Each row is followed by its class.
[ 298  171  -80   48  -16  -51 -367 -369   56  211   49  174 -155 -242
  -31  133   45 -283 -161  334 -142  -16 -157  258  224  157  221  256
 -131  170  186   62   69 -135   17]
q_988
[-205  316  107  114 -271  104  178    0  223 -188  -16  148  231  156
 -330  121  120  136  -19  -46   -1 -127  382 -138  -60 -357  105  -29
 -277   76   41  168   25  113 -143]
q_815
[   1   56  105 -254   49 -137  158  181  363 -105  -35  189  188  197
  233    5 -283  299 -136 -100  -94 -263   53   33   92   15  -48 -316
  -99  117  -16   66  -69 -404 -198]
q_999
[-139  -43  124  145 -485   79  170   68 -323  -48   14  -56  -69  304
 -210   -6  275  437  -29 -215   40  141  -30   49  189  -18 -338  -68
 -251  251  -98  353  101   10   24]
q_815
[ 233  -51   53   37  -16  -76 -244 -127   70 -128 -136  139 -182 -184
  128 -165  138  -93  -35  272  131  -46  218   10  179  -40  169 -124
   77  -50  234 -235   -8 -317   27]
q_288
[ 173  -63  -18   72  -78   59  -80 -266 -623  304  -20   74 -307 -129
   23  -96  165  120   25 -341 -304  136  -35   65   -6  262 -190  186
   52 -157   27   49   19  146  335]
q_288
[  73   59  -40   42 -156  -13 -283 -232  136  110  -95 -151 -199 -198
 -196   10  -73    1   97  111   -9  163 -214  -30  362   43 -132  205
  -24  -82  245  135  217  -17  182]
q_864
[  79   25 -148  253 -226  -19  153 -353 -431  320   92  136 -220  126
   49  105  -33    3   39 -314 -172   40  -31   90   -5  117  -70  471
  -35    3  143   28  -19  274  307]
q_632
[  79  241   46  185  -65  -83  318 -148  232 -101  -32  159 -109   39
  -50   32 -128   64  -75  -34  163  191 -120 -360   45 -188   85    6
   12  -25  -36   99   32  -90  154]
q_382
[-120  -88   34 -199   60 -123  155  165  -88  -64   22 -108  165 -178
  130   -8 -160  122   33  -50   66 -196 -114  -10 -405   46  -62 -234
   44 -146 -226 -172 -112  -47   62]
q_866
[  68  282 -101   90  151   48  164 -397   37  149  -15  191 -182  171
 -557    5 -146 -294   61  115 -236  -24  -38  -78  133   88   78  371
  113  -49  -39   64  -47   44  108]
q_866
[-245 -195  -48  -57 -139   67   46  -34  179 -278   37   -2    9 -269
    5   10  221 -245   76 -122  211  -58   34 -155  -79 -198 -108  -72
  -83   77 -191 -259  -91  149  -64]
q_815
[ 181  -88    5   98  -48   69  -55  -55   91  -18 -170  -54 -492   57
 -116  -60  136  204  -51  445   15  -55 -123  -89  377  -38  177  100
 -113  -95  564  194  214 -251  204]
q_866
[  16  104  263   91 -132 -212 -236  138  -79  154    8   42  236 -281
  182   -2  256  131 -116  -40  209  185   60  234 -331  -11  161  219
 -116   28 -150  -80 -110  354 -345]
q_790
[ 171  -60 -150   38 -111 -135   41 -126 -306  412  159   68   96  136
   91  136 -183  154 -162 -403  -55 -129   75  280  -93  209   97  292
  -81  110  127  238 -112  169  -61]
q_790
[ 263 -193   57 -173   45 -106 -109  -21  149  173  -86 -131  196 -263
  266   46   28 -349   16 -146  -92  218 -318  104 -279  312 -269   62
  112 -164  -81  -20   30   76  -13]
q_632
[  47 -180  -34 -101    2  -12  -38   30  446    1  153   59   53 -121
   53   69  179 -375   82  150   86 -150  318  176 -205   23  113  178
  129   19   13 -197  -23 -112 -221]
q_39
[ -47 -112   94 -190 -344 -101 -194 -122  199  128 -129 -286  322 -419
 -258   26  -63  240   43   38  -81  107  311  -85  162  164  142  -78
   10 -172  184   71    6   61 -199]
q_288
[  27  353  105   91 -136  -51  228  -12  175 -221  289  399  -11  464
   63   31  206  -89  -74  168  267  -64  168   93   33 -378  192  134
 -151  536 -217  173  -10  -58 -299]
q_988
[ 114 -177  112 -143 -219 -190   26  -45 -235  169   55   77  229   57
   94 -110   28  176   23 -219 -100  126  -55   84 -163  303 -121 -314
   37  -64 -298  -18 -197  162  -78]
q_288
[ 197  329  -97  223  -55  -70 -100   17  -17  -29   -8    6  -98 -194
  169  -68    2 -174  -41  423 -139   92 -201   66  216   35  130  -77
  -38 -231   19  -52   83   31  374]
q_310
[ 226  123 -153   37 -396  127 -271   52  -72 -125  121  -79   62   61
   90  184  238 -142  -47  -70  169  153  479 -176  225 -155   83 -151
 -313  173  109  301   78  307 -408]
q_632
[  96 -279  -74 -182 -330 -146  -57 -371 -121   37   26  192 -140   67
  251 -196 -200   36  197  155 -135  -69 -167 -156   52   59  -41 -349
  150 -244 -143 -186  -65   -4  207]
q_815
[ 367 -356   82  127  165  -10  114 -370 -119  311  187  192 -299 -114
 -106  -61  251 -300  -12 -304   48  -98 -337  -44  -60  309 -206  -46
   17   73 -351 -241 -283 -196   48]
q_790
[ 113 -134 -232 -107 -157   35  216    7  210  -10   68  -87    9  -65
  164   80 -143  101  -18  129 -390  -76  171  -35  101  106  188  -35
  -68 -367  321  153  136   18  273]
q_382
[  55  101  192  254 -167    7  -43   33  387   85  188  103   79  227
  158  177  145   81  -30   28   47  -63   62   48  171   97  170  -86
  -79  -32   96   -3  -95 -110  -99]
q_988
[ 109 -107 -130 -136 -378   -9   22 -176 -292   32 -151  -98   21 -311
 -219  -92   80  -50   96 -280  -70  233  264 -402  -69  102 -124 -410
  -76 -253   74   68 -121  229   48]
q_988
[  81  258   70   88   88  172  131   93  176 -101  253  354   -7  592
 -134  115   78  238 -210 -445   46 -313   87   58  241  -86  129   92
 -313  232  -95  320  -82   45 -194]
q_288
[ -37  -44  -45  146  -68   10 -336 -370   46 -116 -223   88 -603 -479
   37  -64  266 -258  139  378  166   25  160 -239  220 -384  112  325
 -104 -211  519 -265   19 -102  136]
q_632
[  89   39 -235 -155   58  -82  201  -26 -206  -86  -76  185   78  178
 -232 -112 -206 -249 -140 -137   72  -63    8   -7 -442 -140 -115   36
  125  207 -353   16   75  247  -54]
q_32
[ 361 -175   30   38  336  -16   34  111  389    3  135  319  113  439
  364  155  -48  -58 -264 -447   61 -231  -39   40   29  118  -70 -360
  -83  133 -188   16 -209 -312 -311]
q_382
[ 329  341 -119  385  -47  -18 -264  -94 -408  -93   48   38 -254  -75
  547   82  -70 -130 -170   47  150   61 -295  -16  316  -26    1   29
 -242  -81  300  -53   92  154  258]
q_39
[ 525 -174  -26  121  219 -158 -164  -40 -252  118  181    0  -24  140
  389   36  -93  -63 -109  -52  105   29   31   52  102  172   20  -96
  -17 -104  -56  -38 -114  -84 -187]
q_864
[-112   95   25 -212  -81 -324 -110  189 -264  150   76  -67  225 -215
  365 -171 -101  184   51  179 -160  304  110  245 -222   59   73 -202
  138 -152  102  132    2  157  126]
q_999
[-245  321  -87  175  -87  -71   71 -199 -391 -144  175   61 -215 -167
  -45   81  -22   79  162  -11  192   25  263 -252  186 -238  334  357
 -140   30  161 -248 -149  505  125]
q_39
[  77 -650   41 -255 -384  -53 -110 -120   27  150 -114  -86  -25 -282
  128  -46  187  139 -108   19 -155 -186  152  205   12  234 -100  -74
  -27  -48  133  -32  -16 -422  -48]
q_288
[ 140   52  -82  -22 -143  108 -280 -100  -33  -74   11   -7  -73  121
  -45   20   79 -204  -33  -52   79   94  144 -122  224  -78  -68  -42
  -44   33  141  211   96  170 -199]
q_310
[-125  -14  114    4 -316   78   58   61 -219  -12  -98   48 -104   24
 -162  -71  160  404 -140   23   38  -85   85  135   -4   78 -132 -150
 -180  132  -10  171  -23 -255 -237]
q_999
[  10 -149  100  166  -71   56 -105 -189 -213  -10   80  -40   18   64
   32   58   49  -40 -184  308  -65 -163 -292  263   81  132   -7  -16
 -103  -41  -66  -25  -31 -259   68]
q_632
[   9   96 -257   98 -190  -75  131 -159 -153  -64  -61   54 -149  164
 -142   63 -263 -146  220   77   45  381   25 -304  -94   49 -114   42
  102 -209   83 -107  -25  293  104]
q_310
[ 240   81  -40  197  -87  251 -170 -226 -256   95  153  -55 -215   44
   22   30  288 -280   96  261 -332   37 -368  229  284   73  -50  325
 -158  -12   44  115  268  151  424]
q_382
[-165  -29   69 -176 -344 -132  -48  193  115 -171  149 -267  404 -290
   39  -55   75  -45  246  279   41   71   41  200 -259   -1 -208 -189
  -72 -215 -336 -158    7  164 -113]
q_288
[ -21 -392  154  145   77   45 -113 -137 -152  189   69   27 -142 -394
   90 -135  323 -109 -222  172  -66 -269    3  447 -117  -81  110  376
 -118  -39  354  -98  -15 -460  149]
q_815
[   1 -228   34 -137  -40  -32  -93 -150 -202 -230  -94   12   70  -38
  235   40  154  -75    2 -172   98  -17 -137 -143   47   20  -74 -260
 -109  -33  -57 -108 -172  211  -16]
q_39
[  14  235 -101  181  250 -100   86 -150 -304  -58  169  -16 -272   24
  115 -164 -206  -66   51  294  -21  122 -205  174  -12 -436 -273  377
  -28 -161   90  246  247 -149  288]
q_790
[  10  -36  116 -152 -501 -188   31  309  250   43  121   15  245   97
  231  -17  169  230  178   78  102    5  255  216 -193  121   53  -95
  -82  -94  -49   14 -102  190 -332]
q_310
[ 517  334  -45  361  388  179 -131   44  174   51  135  258 -455  326
   75   16   44 -247  -34  161    1 -173 -253   74  274   74  151  278
 -141 -189  206    9   70 -155  178]
q_864
[-157 -210  146  -40   62  238  106   49   -8 -150  188   32 -238  268
 -325   21  209  332 -103 -227  112 -224 -246   88  100  -48 -249   27
 -219  275  -72  216  109 -254   20]
q_288
[-203 -286  219 -176   30 -164   69  269  -14 -207   54  -52  392  196
  209  -85   37  138   41    9  150  194 -181  154 -384 -206  -31   60
  100  133 -418 -109   54  131    9]
q_866
[ -41   38   91   -2 -162  136 -125 -169 -338 -171  111   31    2 -113
   21  -53  107  -95   86  -55 -119  -24 -176    7  -28  213 -275 -275
  -79 -212 -285 -229  -99   52  100]
q_32
[ 289 -126   68  159 -238  209 -266  -95   12  252   22  -48 -285   51
  188    6  173  162  115  330   47 -185   -4  138  269  222  430  144
    5 -143  566   82   62 -366  121]
q_790
[ -66 -248   21  -94 -579 -193  -79  129 -343 -106  -30 -171  130 -239
   18 -169  180  258   78   93  -30  187  563 -154 -115 -135  -35 -283
 -147 -378  -92  -56  -46  327 -102]
q_815
[ 192  250  101  239  -33  -66 -139  -67 -363  118  -92  209 -194  250
  221   29  249  -63 -113  378  -35 -100 -160  372  149   40   63  133
 -163  160   34  143  -92 -267   34]
q_999
[ -19 -116   90  111  659   33   46   61  300 -126  160  146 -223    2
   28  -16  111   -4 -177 -111  234 -320   20  100   67 -198   -4  124
    4  112  -63 -135 -128 -296 -309]
q_310
[  57  -18  115  140  102   66 -334   -6  -41   84  146 -122  106 -341
  -27  101  419 -203    5  263   46 -142  152  390  146   57  331  303
 -201   91  174 -138 -123  -20 -134]
q_310
[-159 -153  256  -96 -746 -318   20 -127 -341   76  -24    7  144   69
  -20 -150  321  229  143  225    4  388  -17   54  -41  124 -114 -200
   12   72 -374   39 -140  301  -75]
q_32
[  50 -203  139  -53 -307 -163  -33 -186  131  328  227  110   94 -107
  142  113  222  -28  -35 -207  -47  -41  147  190  -99  212   99  203
    9  180   55  -88 -101  186 -138]
q_988
[   8   54  -33   36   83  206  -58  -49  -90   95   13   38  153   62
   99   94  253 -233   78 -350 -225  -54  222  182  -43 -280  -73  422
 -135  231   59  148  116  210   -2]
q_382
[-289 -121    6  -31  -64 -233  262 -168 -162  314   33  -40  -79 -346
  211 -132 -238 -176  197  -37 -315   73 -161  -41 -247  201 -258   68
  324 -428 -113 -340 -226 -102  473]
q_999
[-188 -196  -94 -284   70  -18  243   77  141  -60   95  -58  194   30
 -500  -20  -86   17   46 -229  111  -94  -39   86 -400   77 -255 -172
   77  179 -335   37  -21  113 -206]
q_382
[ 210  -69 -208   10 -727  123  128 -291  -74  -76  166  272  -72  322
  -77  139  233 -167  -23 -280  -65   84  246 -193  125  136  -38 -203
 -225  176  -14  141  -16  300   27]
q_866
[  84 -225  157  -36 -899 -174 -181 -130 -207  142   64 -177  -56 -516
  293 -118  423   66  148  233   40  172  508 -142   37   53   74 -193
 -158 -390  225  -45 -128  117 -132]
q_864
[ 145 -241  237   60  263  -84 -162 -290  -20   37  -10  -56  -12 -419
  -45 -142  241 -305 -183  415   14 -268  174  229  143  -76  226  235
  -52  -48  303 -209 -131 -416 -154]
q_864
[ 237  -63  133  269  324   65  -59  225 -411 -251  222 -121 -121  308
  -48   13  364  101  -87 -262  391  -66 -101   87  155 -100 -194   43
 -375   59 -183   64  -97  235 -198]
q_790
[ -54  133    5  -44 -125  116  143 -255  110 -193   -4  274 -199  398
 -302   51  -60  251  -58 -175  126 -192  143 -301  258 -146   37 -194
 -114  129   95  291  -61 -151 -177]
q_32
[-390  267   95  -19  184  171  -51  216  -72 -261   70 -154  137 -117
 -122  213  148   93   32 -248  126 -126   20  -69   34 -248   63  310
 -263  205 -152  -22   -2  459 -128]
q_815
[ 256   91  -39   37  -28  -65   58   89  282  -68   92   98  110  221
  182   43 -133   23 -124 -195  185  -30   51  -23   49  -10   53  -98
  -28   89   99  106   63   13 -132]
q_866
[-107 -176  140   30 -373 -112 -366 -436 -375 -199 -284    0   20 -357
  140  -87  225   -6 -132  122  117  179  123 -170  296 -224  103 -244
  -33   29  137  -74  -81 -159  168]
q_32
[ -57  -79    7    4  -87 -155   38 -242 -189  145  162  -66  118 -335
  108  -52 -105 -161  186  -13 -352  295 -258  -51 -251  108 -200   58
   79 -438 -242 -267  -11  374  416]
q_988
[ 269  -11  -44  122  640 -107  264 -133   84  163  222  350   59  388
  196  119 -171 -198  -92 -445   35 -251 -135   70 -126  -43  162  206
   47  233  -72 -105 -225    8   52]
q_866
[ 181  163  329  209  185 -433 -181  -94 -313  116    4  104  116  155
  267   68   61   48 -408  -35  171  314 -321  131  240   18 -143 -128
  -30  599  -85   60  -28  113 -154]
q_310
[ 159   60   77  -51  -21   14  -41  108    0 -116 -171  170  -11  387
   62 -157  -34  100  181 -117  381   88  103 -277  119 -131  172 -105
   56   92  -73   14 -205  -30 -388]
q_310
[-255  -81  -43   72 -602   44  208  -30  182 -113  309   17 -180  157
 -141   23  135  -71  200  160  106  220  103 -187 -126 -151 -174   -7
   14  -69 -173   22  118  120  111]
q_632
[  66 -103   24   -5  -65 -202 -289 -178 -487   10   56 -205  -37 -355
   68 -121 -101  -22   -5  438   -4  229 -182    1   66  211  -83 -284
  -50 -389 -136 -139 -191   -1 -138]
q_988
[-371   90  -67   60  278  147  154  249  153 -135   29   82  -66  214
  -97  -70 -211  139   81  114  -99 -103 -150   54 -225 -270 -170   33
   75  -73 -278  -87  117 -126  105]
q_999
[-125 -297  282  -89  212 -132   22   44   50  -12  -78  124   94    4
   59  -27  171  192 -109 -330  203 -367  141  124  -77  -63  -41   14
   50  344 -374 -314 -275 -269 -317]
q_790
[ -94   43  128  -27   64  -30  109  111 -156  -44  185   86 -179  203
 -311  -31   40  254   10 -223  129   83 -239 -148   38  148  -63  -47
 -183   22 -203   19 -175  274  -51]
q_632
[ 195 -288   24  211  708   38  -92  -30 -175  161   30   -1 -345  -55
   65  -44  100 -272 -215  -58  129 -395 -123  313  -24  -55   15  505
   77  114  201 -215  -33 -385   92]
q_632
[ 306  280  -23  -53  -79 -182 -111    5 -192   -9  -28  145   95  192
  138  -62 -271   29 -145  -29   92   90 -207    5  104  237 -114 -402
  -79   77  -93  108 -102   23 -206]
q_288
